A = [[111, 184, 103, 184, 127, 125, 233, 52, 172], [155, 164, 145, 161, 155, 176, 154, 164, 173], [106, 165, 155, 178, 170, 108, 217, 72, 148], [99, 173, 205, 165, 211, 98, 199, 128, 168], [148, 163, 117, 166, 115, 162, 178, 126, 168], [135, 158, 177, 151, 201, 93, 152, 176, 152], [163, 160, 144, 158, 148, 183, 147, 171, 174], [152, 157, 186, 151, 178, 157, 140, 193, 164], [151, 158, 172, 154, 166, 165, 151, 174, 167], [149, 168, 104, 169, 150, 140, 163, 143, 162], [161, 155, 159, 153, 161, 178, 143, 182, 171], [167, 146, 207, 145, 172, 151, 122, 224, 149], [140, 157, 136, 170, 143, 151, 178, 114, 150], [176, 140, 176, 140, 187, 132, 104, 235, 148], [135, 165, 162, 174, 154, 138, 185, 131, 168]]
Which number is the entry just left of the centre entry?
Answer: 151
Which number is the minimum?
Answer: 52
Which number is the entry just left of 52?
Answer: 233
The centre entry is 178
Which number is the entry just right of 147?
Answer: 171
Which number is the entry just left of the largest entry?
Answer: 104
Which number is the entry just right of the smallest entry?
Answer: 172
Which number is the entry just right of 131?
Answer: 168
The entry just left of 199 -> 98

Read these off the table that follows. Indices start at 0.
1) The centre entry?
2) The entry in the bottom-left corner?
3) The entry just left of -0.43?
4) The entry at row 0, column 0?
5) The entry directly below the centre entry?
6) The entry just right of 0.79?
7) The entry just right of the centre entry?
8) The entry just right of the largest entry?
 0.34   0.84   0.18   2.40  -1.21  -1.75  -0.43   0.47  -0.45  -1.07  -2.27  -0.20   2.03
-1.94   1.23   0.23   1.17  -0.11   1.53   0.73   2.32   0.79   0.88   0.69  -2.17   0.73
-1.27  -0.72  -0.60   0.32  -1.51  -2.60  -1.80   0.98   2.43  -2.15  -0.14  -1.91  -0.93
1) 0.73
2) -1.27
3) -1.75
4) 0.34
5) -1.80
6) 0.88
7) 2.32
8) -2.15
